Below are the code and all the weights of a small trained network. Each question names an input and a target symbol and asks about switching units off, where a switched-off unit gives its printed mean instead of its output.

import numpy as np


def w(rows, s, z=0):
    codes = np.array(rows[::2]) - 128.0
    scale = np.full(codes.shape[1], s)
    scale[-1] = z or s
    return codes * scale


def norm(h):
    return h / np.sqrt((h * h).mean(-1, keepdims=True) + 1e-5)


def f(y):
    return y / 2 * (1 + np.tanh(0.7978845608 * (y + 0.044715 * y**3)))


def softmax(a):
    e = np.exp(a - a.max(-1, keepdims=True))
    return e / e.sum(-1, keepdims=True)


def log_softmax(a):
    a = a - a.max(-1, keepdims=True)
    return a - np.log(np.exp(a).sum(-1, keepdims=True))


def net(x, mask):
    ids = ['ΔΠΦαβεζλμξστ'.index(c) for c in x.split()]
    T = len(ids)
    res = E[ids] + P[:T]
    u = 0
    for l in range(2):
        q, k, v = (norm(res) @ M[l].T for M in (Q, K, V))
        z = softmax(np.where(np.tri(T) > 0, q @ k.T / 3**0.5, -1e9)) @ v
        res = res + np.where(mask[u], z, O[l][:, -1]) @ O[l][:, :-1]
        u += 1
        y = f(norm(res) @ A[l][:, :-1].T + A[l][:, -1])
        res = res + np.where(mask[u : u + 12], y, B[l][:, -1]) @ B[l][:, :-1]
        u += 12
    return log_softmax(norm(res)[-1] @ U[:, :-1].T + U[:, -1])


Q, K, V, O, A, B = {}, {}, {}, {}, {}, {}
E = w([
[152,124,119,93,97],'Δ',
[40,125,42,91,14],'Π',
[97,112,169,120,108],'Φ',
[138,89,140,114,150],'α',
[138,129,81,157,166],'β',
[161,166,77,38,2],'ε',
[120,92,153,118,152],'ζ',
[123,110,91,132,178],'λ',
[135,139,80,93,118],'μ',
[131,101,161,116,124],'ξ',
[143,110,112,92,122],'σ',
[146,101,130,104,122],'τ',
],0.0053)
P = w([
[140,111,93,65,109],'0',
[130,106,138,99,43],'1',
[127,103,99,195,108],'2',
[72,128,3,170,161],'3',
[123,79,145,106,31],'4',
[142,120,141,107,141],'5',
[45,118,44,36,177],'6',
[117,67,151,104,31],'7',
[142,133,153,111,159],'8',
[72,152,80,9,200],'9',
[113,54,157,102,31],'10',
[143,148,159,128,172],'11',
],0.0057)
Q[0] = w([
[138,205,176,66,106],'0.h0',
[178,148,62,205,122],'0.h0',
[137,59,136,236,2],'0.h0',
],0.021)
K[0] = w([
[110,246,141,49,98],'0.h0',
[209,69,57,208,81],'0.h0',
[25,5,58,153,5],'0.h0',
],0.016)
V[0] = w([
[122,237,117,131,52],'0.h0',
[34,159,207,124,94],'0.h0',
[255,129,204,152,66],'0.h0',
],0.0096)
O[0] = w([
[2,119,193,62,95,3],'0.h0',
[54,22,101,189,76,104],'0.h0',
[92,223,173,235,46,189],'0.h0',
],0.0064,0.0052)
A[0] = w([
[88,139,42,155,192,75],'0.n0',
[4,211,81,49,217,54],'0.n1',
[57,144,38,62,240,130],'0.n2',
[112,153,104,152,157,57],'0.n3',
[88,219,74,91,191,65],'0.n4',
[213,57,230,92,112,156],'0.n5',
[26,95,21,64,185,51],'0.n6',
[113,82,125,78,35,88],'0.n7',
[58,59,64,73,162,252],'0.n8',
[141,58,88,160,139,164],'0.n9',
[150,73,187,175,78,103],'0.n10',
[134,64,204,195,230,102],'0.n11',
],0.012,0.0036)
B[0] = w([
[96,46,156,149,92,168],'0.n0',
[91,211,169,24,224,161],'0.n1',
[208,190,105,58,60,221],'0.n2',
[161,147,171,106,83,128],'0.n3',
[124,91,181,255,113,203],'0.n4',
[69,73,167,218,92,192],'0.n5',
[222,55,18,215,156,183],'0.n6',
[176,59,138,48,79,252],'0.n7',
[30,111,193,91,184,231],'0.n8',
[88,178,79,80,97,217],'0.n9',
[135,101,210,127,196,255],'0.n10',
[191,68,43,208,199,137],'0.n11',
],0.015,0.0043)
Q[1] = w([
[196,45,53,70,95],'1.h0',
[170,255,154,137,173],'1.h0',
[159,130,71,210,113],'1.h0',
],0.019)
K[1] = w([
[161,7,14,73,109],'1.h0',
[234,235,170,152,178],'1.h0',
[146,186,27,179,67],'1.h0',
],0.017)
V[1] = w([
[173,160,168,26,113],'1.h0',
[69,60,10,254,222],'1.h0',
[71,91,52,234,201],'1.h0',
],0.004)
O[1] = w([
[196,166,101,188,174,160],'1.h0',
[90,55,237,2,65,7],'1.h0',
[68,76,200,46,84,32],'1.h0',
],0.0036,0.0016)
A[1] = w([
[147,207,116,121,164,88],'1.n0',
[100,148,52,51,66,62],'1.n1',
[105,68,39,107,97,91],'1.n2',
[190,76,118,96,173,99],'1.n3',
[53,172,190,127,180,121],'1.n4',
[110,166,172,173,139,87],'1.n5',
[69,157,130,170,235,111],'1.n6',
[145,93,72,153,99,80],'1.n7',
[197,132,118,54,187,18],'1.n8',
[115,58,60,174,208,114],'1.n9',
[91,132,86,34,226,4],'1.n10',
[3,229,117,118,71,57],'1.n11',
],0.014,0.004)
B[1] = w([
[97,94,208,107,102,232],'1.n0',
[93,202,89,136,102,158],'1.n1',
[74,127,225,138,133,215],'1.n2',
[99,150,72,161,150,255],'1.n3',
[166,122,99,47,117,178],'1.n4',
[104,118,85,148,181,213],'1.n5',
[229,35,141,203,194,191],'1.n6',
[130,106,104,85,124,174],'1.n7',
[95,53,83,101,127,191],'1.n8',
[106,117,146,154,202,230],'1.n9',
[189,251,130,162,155,184],'1.n10',
[86,25,144,203,57,162],'1.n11',
],0.023,0.0037)
U = w([
[136,193,84,237,113,129],'Δ',
[252,147,89,130,56,117],'Π',
[132,77,5,89,112,86],'Φ',
[70,66,126,194,38,142],'α',
[127,81,180,12,127,134],'β',
[119,209,77,77,170,194],'ε',
[181,47,146,137,142,142],'ζ',
[233,161,131,71,205,67],'λ',
[105,156,43,127,188,136],'μ',
[2,142,167,119,196,66],'ξ',
[158,218,242,171,112,88],'σ',
[87,214,96,109,63,252],'τ',
],0.012,0.0042)

Each question gives the input, a string of symbols that net reads in full, and the target symbol t.
The units are the heads (3 rows each of Q, K, V and O) and the neurons (one row each of A and B). Each row of codes is followed by its name. A weight is (code - 128) times the scale printed after its matrix; where a second scale follows, it is the last column's (O, A, B and U).
mask holds one flag per unit, layer by layer, with each layer's heads first. A switched-off unit (its flag False) gives its mean, the last column of its rows in O or B, instead of its output. The means were averaged over made-up inputs and are rounded, as every weight is.
A unit's drop is (log p(t) with every unit on - log p(t) with that unit switched off) / (log p(t) with every unit on - log p(t) with every unit switched off).
The circuit of an input: a set's keep is (log p(t) with only the set's units on - log p(t) with every unit switched off) / (log p(t) with every unit on - log p(t) with every unit switched off). Starting from the 12 units with the biggest drops (on a tie, the unit counted first), units are removed one at a time, each time the one whose removal leaves the highest keep (on an exact tie, the one counted first), for as long as the keep stays at least 0.8.
circuit, biggest first: the units of the circuit, biggest drop first
most important unit: the unit with the biggest drop
top k neurons: the k neurons with the biggest drops, biggest first
top k neurons in layer l: the k neurons of layer l with the biggest drops, biggest first
input ξ ξ ζ ε, target τ: circuit, biggest first	(0.n10 1.n1)
input Φ ξ ξ ξ, target α: top 3 neurons in layer 0	(0.n7 0.n6 0.n2)
input σ Φ ζ, target ξ: circuit, biggest first	(1.n2 0.n9 0.n4)
input ζ β ζ λ ξ ξ Δ, target α: top 2 neurons	(0.n7 1.n11)
input τ ξ σ β ε μ ξ, target λ: circuit, biggest first	(0.n1 0.n6 0.n2)
input σ β Π σ τ, target ξ: top 3 neurons in layer 0	(0.n6 0.n8 0.n4)
input Φ α α ε Φ, target β: most important unit	0.h0
input α ζ σ μ α β λ, target β: circuit, biggest first	(0.n2 1.n0 0.n1 1.n8)
input ε Φ ε Φ σ σ Φ Φ μ, target β: top 2 neurons	(0.n1 0.n2)
input α Φ α σ ξ ε ξ, target ε: circuit, biggest first	(0.h0 0.n2 1.n1)
input ξ Φ λ Φ μ τ Φ ζ Π, target ε: circuit, biggest first	(0.h0 0.n8 1.n10 0.n2)
input Φ σ Φ α, target ξ: top 4 neurons in layer 0	(0.n8 0.n6 0.n0 0.n9)
input μ β σ ξ ζ Π, target ε: top 3 neurons in layer 0	(0.n8 0.n1 0.n2)
input Φ λ Π ξ, target μ: top 4 neurons in layer 1	(1.n8 1.n3 1.n10 1.n9)
input ξ ξ ξ ξ ξ Φ Δ Φ ξ σ ζ, target β: top 2 neurons	(0.n10 0.n6)
input σ Π ξ σ τ Π ξ ε Δ Φ, target ζ: top 3 neurons	(1.n6 1.n11 0.n1)
input ξ Φ Φ, target λ: top 2 neurons in layer 0	(0.n10 0.n9)
input τ μ ξ ξ α ξ α β Φ Δ σ, target β: circuit, biggest first	(0.n7)
input ξ ξ σ α μ ξ ζ λ Δ β, target ζ: top 4 neurons in layer 1	(1.n6 1.n11 1.n4 1.n5)
input β μ τ σ ξ α β μ α Π, target Π: top neuron in layer 0	(0.n4)
input μ ξ λ α ξ ε β μ σ σ, target σ: top 2 neurons in layer 0	(0.n4 0.n2)
input ε Φ μ, target β: top 3 neurons in layer 0	(0.n1 0.n2 0.n4)
input σ ε β ε σ ξ ξ ξ β Φ, target β: top 3 neurons	(0.n2 0.n4 1.n0)
input ξ ζ μ ζ τ ξ Φ β β Δ, target β: top 3 neurons in layer 0	(0.n2 0.n4 0.n1)
input β Π Φ Φ σ σ ε σ ξ ξ α, target β: top 2 neurons	(0.n8 0.n7)
input Φ α Δ λ β σ ζ σ ζ ζ, target τ: top 2 neurons	(0.n10 0.n2)
input μ α α ξ ξ ξ Φ ξ β, target Π: top 4 neurons	(0.n8 0.n2 0.n4 0.n10)
input ξ Π τ σ μ ε ξ μ, target ξ: top 2 neurons	(0.n6 0.n7)
input σ Δ ξ β Δ β Π α σ Φ, target σ: top 4 neurons in layer 0	(0.n4 0.n2 0.n8 0.n10)
input μ α α, target μ: top neuron	(0.n2)
